Below are the code and all the weights of a small trained network. Each question names an input and a target symbol and asks about switching units off, where a switched-off unit gives its printed mean instead of its output.

import numpy as np


def w(rows, s, z=0):
    codes = np.array(rows[::2]) - 128.0
    scale = np.full(codes.shape[1], s)
    scale[-1] = z or s
    return codes * scale


def norm(h):
    return h / np.sqrt((h * h).mean(-1, keepdims=True) + 1e-5)


def f(y):
    return y / 2 * (1 + np.tanh(0.7978845608 * (y + 0.044715 * y**3)))


def softmax(a):
    e = np.exp(a - a.max(-1, keepdims=True))
    return e / e.sum(-1, keepdims=True)


def log_softmax(a):
    a = a - a.max(-1, keepdims=True)
    return a - np.log(np.exp(a).sum(-1, keepdims=True))


def net(x, mask):
    ids = ['ΓΘΞΣδεζημτφω'.index(c) for c in x.split()]
    T = len(ids)
    res = E[ids] + P[:T]
    r = norm(res)
    for j in range(2):
        rows = slice(3 * j, 3 * j + 3)
        q, k, v = (r @ M[0][rows].T for M in (Q, K, V))
        z = softmax(np.where(np.tri(T) > 0, q @ k.T / 3**0.5, -1e9)) @ v
        o = O[0][rows]
        res = res + np.where(mask[j], z, o[:, -1]) @ o[:, :-1]
    y = f(norm(res) @ A[0][:, :-1].T + A[0][:, -1])
    res = res + np.where(mask[2:6], y, B[0][:, -1]) @ B[0][:, :-1]
    return log_softmax(norm(res)[-1] @ U[:, :-1].T + U[:, -1])


Q, K, V, O, A, B = {}, {}, {}, {}, {}, {}
E = w([
[139,170,51,153,130],'Γ',
[102,181,149,156,114],'Θ',
[137,141,233,75,139],'Ξ',
[141,91,78,68,183],'Σ',
[157,144,150,199,255],'δ',
[108,68,76,188,200],'ε',
[180,101,82,70,173],'ζ',
[121,133,69,57,134],'η',
[240,144,104,108,143],'μ',
[109,114,161,81,194],'τ',
[36,240,118,58,109],'φ',
[11,192,136,80,124],'ω',
],0.009)
P = w([
[146,52,141,254,30],'0',
[114,162,87,129,201],'1',
[126,168,93,107,202],'2',
[127,184,99,126,193],'3',
[122,168,91,120,194],'4',
[135,188,108,115,185],'5',
[146,190,104,114,186],'6',
],0.0035)
Q[0] = w([
[112,60,111,141,98],'H1',
[118,115,144,140,147],'H1',
[81,34,133,157,45],'H1',
[1,157,102,180,100],'H2',
[161,158,44,150,75],'H2',
[78,101,98,20,116],'H2',
],0.017)
K[0] = w([
[144,162,81,68,183],'H1',
[151,139,88,115,109],'H1',
[119,215,119,79,240],'H1',
[6,216,110,188,65],'H2',
[162,166,17,132,87],'H2',
[86,95,88,35,97],'H2',
],0.015)
V[0] = w([
[38,137,109,169,88],'H1',
[169,224,140,164,78],'H1',
[133,41,186,119,6],'H1',
[126,140,68,75,116],'H2',
[203,135,106,162,175],'H2',
[47,140,124,156,141],'H2',
],0.012)
O[0] = w([
[163,93,162,89,48,145],'H1',
[107,132,212,149,156,150],'H1',
[146,174,136,8,173,114],'H1',
[107,114,94,130,62,110],'H2',
[132,26,164,125,132,255],'H2',
[170,166,136,182,122,159],'H2',
],0.011,0.0059)
A[0] = w([
[117,110,70,197,135,200],'N1',
[13,198,130,110,60,3],'N2',
[75,143,251,98,65,221],'N3',
[146,249,143,151,93,167],'N4',
],0.014,0.0022)
B[0] = w([
[178,182,81,121,148,254],'N1',
[7,72,172,167,212,168],'N2',
[96,216,78,169,124,215],'N3',
[175,50,164,107,47,218],'N4',
],0.015,0.006)
U = w([
[139,152,55,106,122,3],'Γ',
[207,160,170,122,27,135],'Θ',
[99,254,165,110,126,190],'Ξ',
[128,130,71,85,120,41],'Σ',
[133,116,198,150,230,230],'δ',
[144,93,80,247,124,171],'ε',
[137,72,92,90,104,92],'ζ',
[32,151,42,112,150,139],'η',
[120,29,142,47,117,184],'μ',
[134,179,119,62,159,67],'τ',
[61,118,167,155,85,24],'φ',
[55,109,173,167,72,75],'ω',
],0.0098,0.0027)

Each question gives the input, a string of symbols that net reads in full, and the target symbol t.
The units are the heads (3 rows each of Q, K, V and O) and the neurons (one row each of A and B). Each row of codes is followed by its name. A weight is (code - 128) times the scale printed after its matrix; where a second scale follows, it is the last column's (O, A, B and U).
mask holds one flag per unit, heads first, then neurons. A switched-off unit (its flag False) gives its mean, the last column of its rows in O or B, instead of its output. The means were averaged over made-up inputs and are rounded, as every weight is.
A unit's drop is (log p(t) with every unit on - log p(t) with that unit switched off) / (log p(t) with every unit on - log p(t) with every unit switched off).
The circuit of an input: a set's keep is (log p(t) with only the set's units on - log p(t) with every unit switched off) / (log p(t) with every unit on - log p(t) with every unit switched off). Starting from all 6 units, units are removed one at a time, each time the one whose removal leaves the highest keep (on an exact tie, the one counted first), for as long as the keep stays at least 0.8.
units of the circuit, in order: the units of the circuit, biggest drop first
top k neurons: the k neurons with the biggest drops, biggest first
which heads matter: for each layer, one digit per head in row order, 1 if its drop is at least 0.15 and else 0, layers parted by /
drop when u is switched off: that unit's drop, to one decimal
input Θ Ξ Ξ, target Ξ: top neuron : N3
input Θ Σ ω δ δ δ Σ, target Ξ: units of the circuit, in order : H1, N3
input δ Θ ω, target ε: top 3 neurons : N2, N1, N4
input ζ δ Θ, target Θ: top 3 neurons : N4, N3, N2
input η ω Ξ δ ω δ ω, target μ: units of the circuit, in order : N4, H2, N2, H1
input Θ δ Θ δ η, target Ξ: which heads matter : 10
input Θ δ Γ Θ, target Ξ: which heads matter : 10
input ζ η δ Ξ η, target η: which heads matter : 11
input η ε μ, target μ: which heads matter : 01
input μ Θ δ τ μ Θ Θ, target δ: which heads matter : 10
input η φ ω η Σ μ, target μ: which heads matter : 01
input δ η η, target η: top 3 neurons : N4, N2, N1
input ω δ ω ω Ξ η δ, target Θ: which heads matter : 11
input Γ τ μ η η Ξ, target Ξ: units of the circuit, in order : N3
input δ δ η ω η η, target ε: top 2 neurons : N3, N1
input Θ δ δ, target Ξ: drop when N3 is switched off : 0.7
input Θ ζ δ φ Θ, target Ξ: drop when N3 is switched off : 1.3
input Θ Θ δ Θ τ, target Ξ: drop when H1 is switched off : 0.2
input Θ Θ δ Θ η Σ τ, target Ξ: drop when N4 is switched off : 0.0
input μ η Θ ε μ, target δ: units of the circuit, in order : H1
